Here is a tiny trained network, its code and every weight. The questions are about switching its units off for an input and a target symbol, where a switched-off unit gives its printed mean instead of its output.

import numpy as np


def w(rows, s, z=0):
    codes = np.array(rows[::2]) - 128.0
    scale = np.full(codes.shape[1], s)
    scale[-1] = z or s
    return codes * scale


def f(y):
    return np.maximum(y, 0)


def softmax(a):
    e = np.exp(a - a.max(-1, keepdims=True))
    return e / e.sum(-1, keepdims=True)


def log_softmax(a):
    a = a - a.max(-1, keepdims=True)
    return a - np.log(np.exp(a).sum(-1, keepdims=True))


def net(x, mask):
    ids = ['αεημξψ'.index(c) for c in x.split()]
    T = len(ids)
    res = E[ids] + P[:T]
    u = 0
    for l in range(3):
        r = res
        for j in range(3):
            rows = slice(2 * j, 2 * j + 2)
            q, k, v = (r @ M[l][rows].T for M in (Q, K, V))
            z = softmax(np.where(np.tri(T) > 0, q @ k.T / 2**0.5, -1e9)) @ v
            o = O[l][rows]
            res = res + np.where(mask[u + j], z, o[:, -1]) @ o[:, :-1]
        u += 3
        y = f(res @ A[l][:, :-1].T + A[l][:, -1])
        res = res + np.where(mask[u : u + 4], y, B[l][:, -1]) @ B[l][:, :-1]
        u += 4
    return log_softmax(res[-1] @ U[:, :-1].T + U[:, -1])


Q, K, V, O, A, B = {}, {}, {}, {}, {}, {}
E = w([
[86,103,129,116,122,93,113,31],'α',
[142,165,251,90,123,136,122,37],'ε',
[133,213,179,133,173,166,136,88],'η',
[183,193,31,195,132,113,124,155],'μ',
[126,124,138,182,138,113,31,137],'ξ',
[119,106,108,63,117,148,213,89],'ψ',
],0.022)
P = w([
[73,168,143,31,92,212,85,78],'0',
[162,52,91,62,107,46,185,118],'1',
[108,85,98,83,93,58,192,146],'2',
[169,119,140,106,145,94,172,129],'3',
[175,143,152,125,164,122,162,127],'4',
[146,146,126,151,125,106,129,132],'5',
[143,170,146,156,124,122,123,133],'6',
[157,168,150,170,114,126,109,125],'7',
[196,196,171,164,116,149,98,128],'8',
[164,211,155,167,94,141,95,148],'9',
[158,220,174,169,73,141,98,141],'10',
[201,254,184,164,86,148,79,154],'11',
],0.0079)
Q[0] = w([
[87,75,180,154,106,134,121,159],'0.h0',
[171,100,153,181,113,147,153,189],'0.h0',
[37,154,108,143,92,91,84,97],'0.h1',
[169,124,101,103,167,115,140,118],'0.h1',
[114,98,123,83,116,112,81,39],'0.h2',
[125,112,253,143,159,89,112,127],'0.h2',
],0.013)
K[0] = w([
[120,54,148,172,194,82,124,121],'0.h0',
[149,80,167,138,133,101,129,235],'0.h0',
[162,149,159,95,90,173,137,201],'0.h1',
[133,83,116,156,134,163,132,147],'0.h1',
[67,41,179,98,247,53,109,110],'0.h2',
[74,153,241,186,80,117,84,131],'0.h2',
],0.011)
V[0] = w([
[16,143,27,139,142,133,127,109],'0.h0',
[178,224,159,92,126,22,234,88],'0.h0',
[228,131,159,107,37,101,89,121],'0.h1',
[109,60,76,54,144,137,1,145],'0.h1',
[106,86,19,55,174,170,177,109],'0.h2',
[29,133,180,208,187,152,185,173],'0.h2',
],0.008)
O[0] = w([
[126,112,190,90,131,179,128,112,113],'0.h0',
[202,3,217,149,138,81,157,166,255],'0.h0',
[134,157,161,194,87,123,138,130,185],'0.h1',
[6,96,44,142,52,123,122,154,77],'0.h1',
[229,149,249,237,114,182,41,47,3],'0.h2',
[139,73,35,139,134,112,49,94,29],'0.h2',
],0.0045,0.0053)
A[0] = w([
[124,124,172,168,150,138,151,226,43],'0.n0',
[191,52,22,143,170,39,182,106,84],'0.n1',
[91,50,65,108,167,80,252,125,48],'0.n2',
[60,156,100,127,154,160,77,180,6],'0.n3',
],0.011,0.0025)
B[0] = w([
[108,95,132,99,95,124,95,96,203],'0.n0',
[34,137,163,47,73,109,203,152,252],'0.n1',
[185,172,81,28,183,151,156,94,199],'0.n2',
[254,142,187,61,107,121,158,75,246],'0.n3',
],0.0095,0.0035)
Q[1] = w([
[163,171,100,167,106,132,182,106],'1.h0',
[134,159,93,114,156,99,117,155],'1.h0',
[121,171,110,126,150,148,162,100],'1.h1',
[124,93,126,149,139,103,123,186],'1.h1',
[171,250,94,141,90,137,177,32],'1.h2',
[153,170,116,83,184,109,145,74],'1.h2',
],0.021)
K[1] = w([
[162,85,147,133,196,60,144,211],'1.h0',
[96,151,97,161,126,188,116,207],'1.h0',
[217,171,113,122,98,162,116,173],'1.h1',
[82,154,166,143,103,102,159,81],'1.h1',
[22,168,239,144,234,164,5,86],'1.h2',
[114,234,159,58,134,66,56,127],'1.h2',
],0.015)
V[1] = w([
[125,100,214,91,20,227,61,122],'1.h0',
[130,94,86,2,221,143,158,153],'1.h0',
[75,126,170,69,137,130,81,47],'1.h1',
[61,120,113,186,151,133,240,92],'1.h1',
[117,185,192,118,93,46,145,158],'1.h2',
[154,88,79,187,61,114,225,123],'1.h2',
],0.0081)
O[1] = w([
[139,126,78,59,182,130,119,206,171],'1.h0',
[162,182,97,173,183,129,112,183,188],'1.h0',
[41,123,23,128,167,84,159,186,221],'1.h1',
[125,131,203,117,195,138,217,44,40],'1.h1',
[168,138,159,80,153,108,153,177,221],'1.h2',
[101,81,79,76,2,131,89,125,2],'1.h2',
],0.0057,0.0089)
A[1] = w([
[185,200,179,118,74,82,171,220,181],'1.n0',
[118,118,50,120,99,227,233,116,206],'1.n1',
[82,94,173,78,172,167,200,248,7],'1.n2',
[204,253,195,88,89,161,37,42,120],'1.n3',
],0.0078,0.0016)
B[1] = w([
[86,3,152,178,239,115,76,54,251],'1.n0',
[152,24,64,229,226,136,142,151,149],'1.n1',
[102,129,61,159,24,154,138,126,196],'1.n2',
[32,149,23,208,12,64,237,90,193],'1.n3',
],0.0058,0.014)
Q[2] = w([
[103,97,110,143,165,129,145,97],'2.h0',
[147,110,95,252,149,120,130,118],'2.h0',
[148,171,158,120,128,171,129,156],'2.h1',
[122,100,102,92,118,107,156,114],'2.h1',
[149,114,104,162,100,148,190,122],'2.h2',
[64,166,63,114,179,73,150,142],'2.h2',
],0.017)
K[2] = w([
[114,132,63,94,156,74,132,103],'2.h0',
[98,77,114,63,157,108,59,42],'2.h0',
[145,140,107,127,114,48,150,132],'2.h1',
[126,168,127,117,114,146,148,127],'2.h1',
[92,121,161,66,148,107,132,120],'2.h2',
[70,87,108,125,126,255,121,119],'2.h2',
],0.015)
V[2] = w([
[107,194,20,155,160,139,132,149],'2.h0',
[204,120,138,59,125,52,152,241],'2.h0',
[102,80,138,74,37,23,161,128],'2.h1',
[45,252,138,124,140,175,134,95],'2.h1',
[104,148,119,121,183,2,128,113],'2.h2',
[171,187,100,187,109,44,132,176],'2.h2',
],0.0079)
O[2] = w([
[145,118,164,108,43,188,94,182,254],'2.h0',
[166,160,137,76,143,108,54,36,170],'2.h0',
[24,100,109,156,174,148,87,126,120],'2.h1',
[140,125,143,176,120,113,163,255,132],'2.h1',
[65,142,175,115,123,120,80,210,239],'2.h2',
[102,141,163,147,32,93,87,114,109],'2.h2',
],0.0063,0.0097)
A[2] = w([
[34,135,78,147,152,254,70,64,113],'2.n0',
[158,82,21,123,106,77,174,192,67],'2.n1',
[212,71,145,134,85,155,119,174,5],'2.n2',
[66,196,176,5,179,72,152,137,229],'2.n3',
],0.0088,0.0022)
B[2] = w([
[180,136,197,74,67,81,201,202,155],'2.n0',
[88,168,163,52,2,129,113,16,198],'2.n1',
[70,197,170,110,189,213,98,169,150],'2.n2',
[213,31,34,199,133,117,119,235,248],'2.n3',
],0.0062,0.011)
U = w([
[94,133,79,107,68,154,193,196,253],'α',
[107,68,148,176,152,149,82,155,123],'ε',
[133,253,206,144,138,86,138,179,203],'η',
[48,137,165,197,68,100,128,76,53],'μ',
[93,152,134,102,83,135,32,137,116],'ξ',
[138,149,116,86,127,194,153,82,43],'ψ',
],0.0052,0.0015)

Each question gives the input, a string of symbols that net reads in full, and the target symbol t.
The units are the heads (2 rows each of Q, K, V and O) and the neurons (one row each of A and B). Each row of codes is followed by its name. A weight is (code - 128) times the scale printed after its matrix; where a second scale follows, it is the last column's (O, A, B and U).
mask holds one flag per unit, layer by layer, with each layer's heads first. A switched-off unit (its flag False) gives its mean, the last column of its rows in O or B, instead of its output. The means were averaged over made-up inputs and are rounded, as every weight is.
A unit's drop is (log p(t) with every unit on - log p(t) with that unit switched off) / (log p(t) with every unit on - log p(t) with every unit switched off).
The circuit of an input: a set's keep is (log p(t) with only the set's units on - log p(t) with every unit switched off) / (log p(t) with every unit on - log p(t) with every unit switched off). Starting from the 12 units with the biggest drops (on a tie, the unit counted first), units are removed one at a time, each time the one whose removal leaves the highest keep (on an exact tie, the one counted first), for as long as the keep stays at least 0.8.
circuit, biggest first: the units of the circuit, biggest drop first
most important unit: the unit with the biggest drop
k most important neurons: the k neurons with the biggest drops, biggest first
k most important neurons of layer l: the k neurons of layer l with the biggest drops, biggest first
input μ μ ε η ξ μ μ ε ξ ψ μ ε, target μ: circuit, biggest first : (1.n3)
input α μ ξ ψ ξ ε μ μ α ξ ξ η, target α: circuit, biggest first : (2.h0, 1.n3)
input α η ψ μ η μ ξ ψ ε, target α: circuit, biggest first : (0.h2, 2.n3)
input ξ μ μ η ε, target ξ: circuit, biggest first : (1.h1, 0.n1, 2.h0)
input η ψ ε α ψ ξ μ α η ξ ψ, target η: circuit, biggest first : (0.h2, 1.h2, 2.n3)
input μ η ε μ η, target μ: 2 most important neurons : (1.n3, 0.n2)
input ξ α ψ μ η ξ ξ α η, target ξ: 3 most important neurons : (0.n3, 0.n1, 1.n0)
input ψ ξ α η ψ ε ξ ε, target ψ: circuit, biggest first : (0.h2, 2.h2)
input ε ε ψ, target ε: 2 most important neurons : (1.n3, 1.n0)
input η ξ ξ, target η: circuit, biggest first : (0.n3, 2.h1, 0.h0, 1.h2)
input η α ε α μ α α, target η: circuit, biggest first : (1.h2, 0.h1, 2.h1)
input ε ξ α α, target ε: 2 most important neurons : (2.n3, 1.n3)
input ε μ ψ μ μ α ε α, target ε: 2 most important neurons : (2.n3, 0.n1)
input ψ η ψ η μ η ψ ε η, target ψ: most important unit : 0.h2
input ξ α μ ξ μ η ε ξ ψ, target ξ: 3 most important neurons : (0.n3, 0.n1, 2.n1)
input ξ α ξ ξ μ ε α α α ξ, target μ: 3 most important neurons : (0.n3, 1.n3, 2.n3)
input ψ ξ ξ α η ψ α α η, target ψ: circuit, biggest first : (2.h2, 0.h2)
input η α μ, target μ: 2 most important neurons : (0.n1, 1.n0)
input ψ ξ ψ η α α ξ α, target ψ: 2 most important neurons of layer 1 : (1.n3, 1.n1)
input ψ ε ξ μ μ, target ψ: 2 most important neurons of layer 0 : (0.n1, 0.n0)
input ξ α ξ ξ ε α ξ ε α ψ, target ξ: 3 most important neurons of layer 2 : (2.n1, 2.n3, 2.n2)
input ξ ξ ξ ξ α, target α: 2 most important neurons : (2.n3, 2.n0)
input ξ α α μ η ξ α, target ξ: 2 most important neurons : (0.n3, 0.n1)
input ε ε μ ξ ψ μ α μ, target ε: most important neuron of layer 2 : (2.n1)
